Below is a small trained network, with its code and all its weights. Each question gives an input and a class and asks what happens when units are switched off, that is, made to give their printed mean instead of their output.

import numpy as np


def w(rows, s, z=0):
    codes = np.array(rows[::2]) - 128.0
    scale = np.full(codes.shape[1], s)
    scale[-1] = z or s
    return codes * scale


def f(y):
    return y / 2 * (1 + np.tanh(0.7978845608 * (y + 0.044715 * y**3)))


def log_softmax(a):
    a = a - a.max(-1, keepdims=True)
    return a - np.log(np.exp(a).sum(-1, keepdims=True))


def net(x, mask):
    res = np.array(x, float).reshape(1, 6) / 4 @ E
    y = f(res @ A[0][:, :-1].T + A[0][:, -1])
    res = res + np.where(mask, y, B[0][:, -1]) @ B[0][:, :-1]
    return log_softmax(res[-1] @ U[:, :-1].T + U[:, -1])


A, B = {}, {}
E = w([
[93,100,140,144,152,78,91,196,110,160,135,84],'x0',
[124,98,114,177,138,120,121,153,142,147,156,124],'x1',
[187,17,118,165,179,105,194,144,127,104,103,130],'x2',
[6,97,181,92,73,2,186,146,231,22,135,86],'x3',
[168,56,72,12,44,64,191,220,63,153,228,233],'x4',
[187,133,99,157,127,75,151,121,105,71,106,115],'x5',
],0.0088)
A[0] = w([
[88,137,91,73,72,71,210,208,147,111,166,196,76],'n0',
[36,134,176,143,138,100,169,106,234,38,144,73,235],'n1',
[85,93,107,73,106,102,155,168,250,65,173,172,120],'n2',
[151,158,129,207,254,212,93,128,125,148,46,90,254],'n3',
[191,63,112,64,31,84,136,132,24,172,252,176,236],'n4',
[193,135,119,102,137,156,79,105,41,191,125,140,196],'n5',
],0.0074,0.0025)
B[0] = w([
[155,84,139,40,119,29,108,139,186,60,247,201,208],'n0',
[33,25,195,231,84,3,186,92,179,48,96,40,243],'n1',
[139,226,244,91,115,124,172,207,252,86,74,162,202],'n2',
[135,216,138,231,181,167,70,114,102,185,59,187,248],'n3',
[114,71,31,4,207,85,118,207,92,196,217,157,254],'n4',
[233,98,69,134,210,182,110,141,108,166,169,156,205],'n5',
],0.0075,0.014)
U = w([
[197,206,156,235,204,199,2,73,85,222,52,93,254],'0',
[35,111,196,213,89,96,170,61,182,87,61,15,25],'1',
[191,73,63,65,152,199,82,193,50,204,221,197,61],'2',
[85,107,180,72,68,51,143,201,192,104,198,202,107],'3',
],0.0076,0.0041)

Each question gives the input, the list of numbers given to net, and the class t.
The units are the neurons (one row each of A and B). Each row of codes is followed by its name. A weight is (code - 128) times the scale printed after its matrix; where a second scale follows, it is the last column's (A, B and U).
mask holds one flag per neuron, in row order. A switched-off neuron (its flag False) gives its mean, the last column of its row in B, instead of its output. The means were averaged over made-up inputs and are rounded, as every weight is.
A unit's drop is (log p(t) with every unit on - log p(t) with that unit switched off) / (log p(t) with every unit on - log p(t) with every unit switched off).
unit that matters most: the unit with the biggest drop
top k neurons: the k neurons with the biggest drops, biggest first
drop when u is switched off: that unit's drop, to one decimal
input [5,-4,5,-2,-1,-1], class 0: unit that matters most	n4
input [7,8,-1,-3,0,-8], class 0: top 2 neurons	n4, n0
input [-5,5,6,5,0,-5], class 1: top 2 neurons	n4, n1
input [-3,-8,-1,1,-6,-8], class 1: top 3 neurons	n1, n5, n4
input [3,-3,-7,1,-8,-3], class 1: top 3 neurons	n1, n5, n4
input [-5,6,-2,0,-1,-2], class 0: top 2 neurons	n1, n4
input [1,-7,2,-4,0,6], class 0: top 2 neurons	n4, n0
input [2,-7,5,7,-1,6], class 1: top 2 neurons	n1, n4
input [8,6,1,-1,5,2], class 2: drop when n1 is switched off	0.3
input [5,-6,-8,7,-2,0], class 1: drop when n1 is switched off	0.2
input [3,-4,8,0,-2,8], class 0: drop when n0 is switched off	0.1
